Below is a small trained network, with its code and all its weights. Each question gives an input and a class and asks what happens when units are switched off, that is, made to give their printed mean instead of their output.

import numpy as np


def w(rows, s, z=0):
    codes = np.array(rows[::2]) - 128.0
    scale = np.full(codes.shape[1], s)
    scale[-1] = z or s
    return codes * scale


def norm(h):
    return h / np.sqrt((h * h).mean(-1, keepdims=True) + 1e-5)


def f(y):
    return y / 2 * (1 + np.tanh(0.7978845608 * (y + 0.044715 * y**3)))


def log_softmax(a):
    a = a - a.max(-1, keepdims=True)
    return a - np.log(np.exp(a).sum(-1, keepdims=True))


def net(x, mask):
    res = np.array(x, float).reshape(1, 8) / 4 @ E
    u = 0
    for l in range(2):
        y = f(norm(res) @ A[l][:, :-1].T + A[l][:, -1])
        res = res + np.where(mask[u : u + 5], y, B[l][:, -1]) @ B[l][:, :-1]
        u += 5
    return log_softmax(norm(res)[-1] @ U[:, :-1].T + U[:, -1])


A, B = {}, {}
E = w([
[129,126,122,123,120,119,126,128,134,126,134,127],'x0',
[136,137,130,129,134,130,122,130,121,119,130,133],'x1',
[102,230,103,121,131,54,122,64,36,254,160,200],'x2',
[239,183,215,191,75,164,161,191,144,179,240,210],'x3',
[135,136,132,123,141,118,122,123,145,119,127,125],'x4',
[122,123,127,130,136,133,131,130,120,127,125,140],'x5',
[121,133,128,118,147,129,137,138,134,124,135,133],'x6',
[129,128,132,131,147,131,123,123,124,123,128,129],'x7',
],0.0055)
A[0] = w([
[132,72,166,92,105,171,130,199,184,60,124,92,253],'0.n1',
[214,162,197,200,126,138,186,117,168,199,214,177,166],'0.n2',
[216,147,216,225,106,208,168,224,209,73,227,147,48],'0.n3',
[29,168,68,3,113,11,48,81,56,183,68,171,65],'0.n4',
[69,59,96,93,183,138,79,131,198,15,38,59,138],'0.n5',
],0.004,0.0039)
B[0] = w([
[168,147,147,153,62,166,141,137,211,79,90,132,228],'0.n1',
[134,115,159,70,109,120,140,185,157,135,149,162,229],'0.n2',
[114,86,75,195,181,155,192,44,129,103,126,51,228],'0.n3',
[170,145,76,254,183,183,168,77,195,143,99,46,216],'0.n4',
[132,166,172,59,71,44,65,171,65,146,139,176,254],'0.n5',
],0.0056,0.0075)
A[1] = w([
[136,211,186,85,92,61,106,194,72,226,225,234,3],'1.n1',
[119,135,123,84,221,94,171,104,68,228,207,128,219],'1.n2',
[29,175,129,58,120,80,81,158,93,175,126,199,159],'1.n3',
[98,163,187,12,39,66,2,199,135,64,53,190,50],'1.n4',
[170,126,197,13,33,27,29,188,58,62,96,127,79],'1.n5',
],0.0053,0.0037)
B[1] = w([
[155,187,204,11,71,40,123,205,28,215,202,184,215],'1.n1',
[106,187,154,84,105,32,48,157,85,139,92,72,207],'1.n2',
[210,50,225,38,100,94,179,120,161,176,208,114,176],'1.n3',
[33,49,43,152,254,242,83,61,36,44,50,219,254],'1.n4',
[18,46,85,46,215,245,119,134,67,140,174,238,249],'1.n5',
],0.0059,0.0068)
U = w([
[4,10,24,91,231,248,37,122,46,13,28,237,239],'0',
[239,20,246,171,7,231,232,233,253,10,222,135,193],'1',
[81,243,12,243,226,11,9,18,34,222,16,10,3],'2',
[228,245,240,13,21,8,110,226,31,249,250,185,166],'3',
],0.0054,0.0013)

Each question gives the input, the list of numbers given to net, and the class t.
The units are the neurons (one row each of A and B). Each row of codes is followed by its name. A weight is (code - 128) times the scale printed after its matrix; where a second scale follows, it is the last column's (A, B and U).
mask holds one flag per neuron, layer by layer. A switched-off neuron (its flag False) gives its mean, the last column of its row in B, instead of its output. The means were averaged over made-up inputs and are rounded, as every weight is.
A unit's drop is (log p(t) with every unit on - log p(t) with that unit switched off) / (log p(t) with every unit on - log p(t) with every unit switched off).
The circuit of an input: a set's keep is (log p(t) with only the set's units on - log p(t) with every unit switched off) / (log p(t) with every unit on - log p(t) with every unit switched off). Starting from all 10 units, units are removed one at a time, each time the one whose removal leaves the highest keep (on an exact tie, the one counted first), for as long as the keep stays at least 0.8.
circuit, biggest first: the units of the circuit, biggest drop first
k most important neurons: the k neurons with the biggest drops, biggest first
k most important neurons of layer l: the k neurons of layer l with the biggest drops, biggest first
drop of u: that unit's drop, to one decimal
input [7,-3,6,0,6,8,1,-5], class 2: 2 most important neurons of layer 0 -> (0.n4 0.n5)
input [5,-8,-7,1,-4,6,-2,-8], class 1: 2 most important neurons of layer 1 -> (1.n4 1.n5)
input [-2,8,0,6,1,0,0,7], class 1: most important neuron of layer 1 -> (1.n1)
input [-8,2,0,2,3,-2,6,4], class 1: circuit, biggest first -> (1.n4 0.n5)
input [6,4,-6,1,8,6,-1,-8], class 1: 2 most important neurons -> (0.n3 0.n1)
input [5,3,0,4,7,-4,4,6], class 1: 4 most important neurons -> (0.n3 0.n5 1.n4 1.n1)
input [-4,-7,1,0,5,2,-1,-7], class 2: 3 most important neurons -> (0.n1 1.n5 1.n4)
input [2,-3,0,4,-1,0,-5,3], class 1: 2 most important neurons of layer 0 -> (0.n5 0.n3)
input [2,7,1,2,6,4,-7,-2], class 3: 2 most important neurons -> (0.n4 0.n1)
input [-5,-7,-1,1,-7,-1,3,3], class 1: 2 most important neurons -> (1.n4 1.n5)
input [-8,-3,-2,3,-8,-2,-7,3], class 1: drop of 1.n4 -> 0.2
input [-4,3,3,-4,-8,-3,2,8], class 2: drop of 1.n3 -> 0.0
input [1,-8,-4,1,-7,5,8,-8], class 1: drop of 1.n4 -> 0.1
input [-6,6,7,-2,-8,-4,5,0], class 2: drop of 0.n4 -> 2.0
input [-2,0,4,1,-2,6,5,3], class 3: most important neuron of layer 0 -> (0.n3)
